Below are the code and all the weights of a small trained network. Each question names an input and a target symbol and asks about switching units off, where a switched-off unit gives its printed mean instead of its output.

import numpy as np


def w(rows, s, z=0):
    codes = np.array(rows[::2]) - 128.0
    scale = np.full(codes.shape[1], s)
    scale[-1] = z or s
    return codes * scale


def norm(h):
    return h / np.sqrt((h * h).mean(-1, keepdims=True) + 1e-5)


def f(y):
    return y / 2 * (1 + np.tanh(0.7978845608 * (y + 0.044715 * y**3)))


def softmax(a):
    e = np.exp(a - a.max(-1, keepdims=True))
    return e / e.sum(-1, keepdims=True)


def log_softmax(a):
    a = a - a.max(-1, keepdims=True)
    return a - np.log(np.exp(a).sum(-1, keepdims=True))


def net(x, mask):
    ids = ['Δβγεζηξτ'.index(c) for c in x.split()]
    T = len(ids)
    res = E[ids] + P[:T]
    u = 0
    for l in range(2):
        r = norm(res)
        for j in range(2):
            rows = slice(3 * j, 3 * j + 3)
            q, k, v = (r @ M[l][rows].T for M in (Q, K, V))
            z = softmax(np.where(np.tri(T) > 0, q @ k.T / 3**0.5, -1e9)) @ v
            o = O[l][rows]
            res = res + np.where(mask[u + j], z, o[:, -1]) @ o[:, :-1]
        u += 2
        y = f(norm(res) @ A[l][:, :-1].T + A[l][:, -1])
        res = res + np.where(mask[u : u + 4], y, B[l][:, -1]) @ B[l][:, :-1]
        u += 4
    return log_softmax(norm(res)[-1] @ U[:, :-1].T + U[:, -1])


Q, K, V, O, A, B = {}, {}, {}, {}, {}, {}
E = w([
[68,160,201,95],'Δ',
[65,159,111,143],'β',
[2,95,144,84],'γ',
[28,158,101,59],'ε',
[27,92,193,152],'ζ',
[17,116,188,54],'η',
[35,116,206,93],'ξ',
[57,184,147,60],'τ',
],0.0038)
P = w([
[80,216,137,153],'0',
[173,150,115,165],'1',
[21,253,148,194],'2',
[188,137,116,158],'3',
[31,241,168,107],'4',
[201,127,114,159],'5',
[44,228,157,111],'6',
[216,118,112,157],'7',
[78,201,147,118],'8',
],0.004)
Q[0] = w([
[132,127,146,180],'0.h0',
[245,63,64,140],'0.h0',
[53,209,209,83],'0.h0',
[124,140,89,173],'0.h1',
[167,113,131,194],'0.h1',
[57,115,83,125],'0.h1',
],0.012)
K[0] = w([
[148,120,169,188],'0.h0',
[4,234,163,146],'0.h0',
[233,74,125,67],'0.h0',
[134,159,64,236],'0.h1',
[179,88,126,190],'0.h1',
[38,103,44,135],'0.h1',
],0.011)
V[0] = w([
[178,202,114,112],'0.h0',
[96,126,25,65],'0.h0',
[122,95,57,253],'0.h0',
[199,91,164,36],'0.h1',
[124,142,103,47],'0.h1',
[149,132,62,172],'0.h1',
],0.0066)
O[0] = w([
[196,254,97,106,98],'0.h0',
[94,97,8,121,113],'0.h0',
[165,78,138,35,2],'0.h0',
[72,178,141,162,5],'0.h1',
[80,136,104,136,160],'0.h1',
[124,138,154,82,32],'0.h1',
],0.0074,0.0043)
A[0] = w([
[16,98,159,51,164],'0.n0',
[153,118,137,169,180],'0.n1',
[74,41,129,118,97],'0.n2',
[254,143,111,2,2],'0.n3',
],0.0077,0.0054)
B[0] = w([
[232,77,84,151,252],'0.n0',
[191,109,66,23,185],'0.n1',
[222,171,45,243,179],'0.n2',
[220,172,65,2,157],'0.n3',
],0.0062,0.0037)
Q[1] = w([
[88,22,143,132],'1.h0',
[65,123,150,254],'1.h0',
[59,164,140,164],'1.h0',
[142,120,122,172],'1.h1',
[116,111,75,141],'1.h1',
[158,146,205,155],'1.h1',
],0.0064)
K[1] = w([
[213,18,215,145],'1.h0',
[8,85,189,170],'1.h0',
[109,2,158,226],'1.h0',
[32,148,50,125],'1.h1',
[122,134,17,119],'1.h1',
[98,164,228,138],'1.h1',
],0.0044)
V[1] = w([
[182,17,130,165],'1.h0',
[165,63,6,138],'1.h0',
[206,170,128,2],'1.h0',
[111,149,145,146],'1.h1',
[157,151,1,114],'1.h1',
[107,194,142,145],'1.h1',
],0.0029)
O[1] = w([
[25,184,117,43,140],'1.h0',
[128,168,229,146,174],'1.h0',
[84,160,119,210,5],'1.h0',
[65,53,104,88,142],'1.h1',
[97,96,151,80,182],'1.h1',
[254,156,178,99,151],'1.h1',
],0.0032,0.0021)
A[1] = w([
[111,128,255,160,3],'1.n0',
[165,133,223,186,115],'1.n1',
[94,95,191,53,88],'1.n2',
[23,216,177,71,108],'1.n3',
],0.0062,0.0033)
B[1] = w([
[64,108,47,41,144],'1.n0',
[95,120,152,89,251],'1.n1',
[202,163,4,253,52],'1.n2',
[215,69,116,143,211],'1.n3',
],0.0069,0.0012)
U = w([
[158,188,249,98,175],'Δ',
[205,147,97,30,254],'β',
[216,63,55,203,73],'γ',
[75,138,9,81,81],'ε',
[196,37,230,115,162],'ζ',
[53,115,181,221,109],'η',
[55,84,157,28,154],'ξ',
[191,247,98,182,87],'τ',
],0.012,0.0032)

Each question gives the input, a string of symbols that net reads in full, and the target symbol t.
The units are the heads (3 rows each of Q, K, V and O) and the neurons (one row each of A and B). Each row of codes is followed by its name. A weight is (code - 128) times the scale printed after its matrix; where a second scale follows, it is the last column's (O, A, B and U).
mask holds one flag per unit, layer by layer, with each layer's heads first. A switched-off unit (its flag False) gives its mean, the last column of its rows in O or B, instead of its output. The means were averaged over made-up inputs and are rounded, as every weight is.
A unit's drop is (log p(t) with every unit on - log p(t) with that unit switched off) / (log p(t) with every unit on - log p(t) with every unit switched off).
The circuit of an input: a set's keep is (log p(t) with only the set's units on - log p(t) with every unit switched off) / (log p(t) with every unit on - log p(t) with every unit switched off). Starting from all 12 units, units are removed one at a time, each time the one whose removal leaves the highest keep (on an exact tie, the one counted first), for as long as the keep stays at least 0.8.
circuit, biggest first: the units of the circuit, biggest drop first
top k neurons: the k neurons with the biggest drops, biggest first
top k neurons in layer l: the k neurons of layer l with the biggest drops, biggest first
which heads matter: for each layer, one digit per head in row order, 1 if its drop is at least 0.15 and else 0, layers parted by /
drop of u: that unit's drop, to one decimal
input η Δ η ξ γ η ε η, target η: which heads matter => 00 / 00
input η η Δ ζ τ, target ζ: top neuron => 0.n0
input τ ε γ η γ β ε, target β: which heads matter => 10 / 00
input η γ η η η ε, target ε: which heads matter => 10 / 00
input η Δ ε, target Δ: circuit, biggest first => 0.h0; 0.n2
input ε η γ γ β, target γ: top 2 neurons => 0.n0; 0.n2
input η γ η, target γ: top 2 neurons => 0.n0; 0.n2
input η τ β τ ε τ ζ, target τ: which heads matter => 10 / 00
input ε ξ Δ, target ξ: circuit, biggest first => 1.n0; 0.h0; 0.n2
input ζ η ζ β, target β: which heads matter => 01 / 00
input τ γ τ, target γ: circuit, biggest first => 0.h0; 0.n0
input Δ γ ε η η η τ ξ γ, target ξ: top 2 neurons in layer 1 => 1.n0; 1.n1
input ε β ξ γ τ, target γ: circuit, biggest first => 0.n0; 0.h0
input η ξ η η ξ, target η: circuit, biggest first => 0.h0
input ξ Δ η η Δ γ Δ γ Δ, target γ: top 2 neurons in layer 0 => 0.n2; 0.n0
input Δ ξ γ ε ζ γ ζ, target γ: top 2 neurons in layer 0 => 0.n2; 0.n0
input η γ η ξ η β γ, target β: drop of 0.h0 => 1.3
input β ζ ξ, target ζ: drop of 0.h0 => 0.6
input ζ η Δ γ ε τ β β η, target β: drop of 0.h0 => 1.7
input η γ β γ γ ξ η ζ β, target ζ: circuit, biggest first => 0.h0
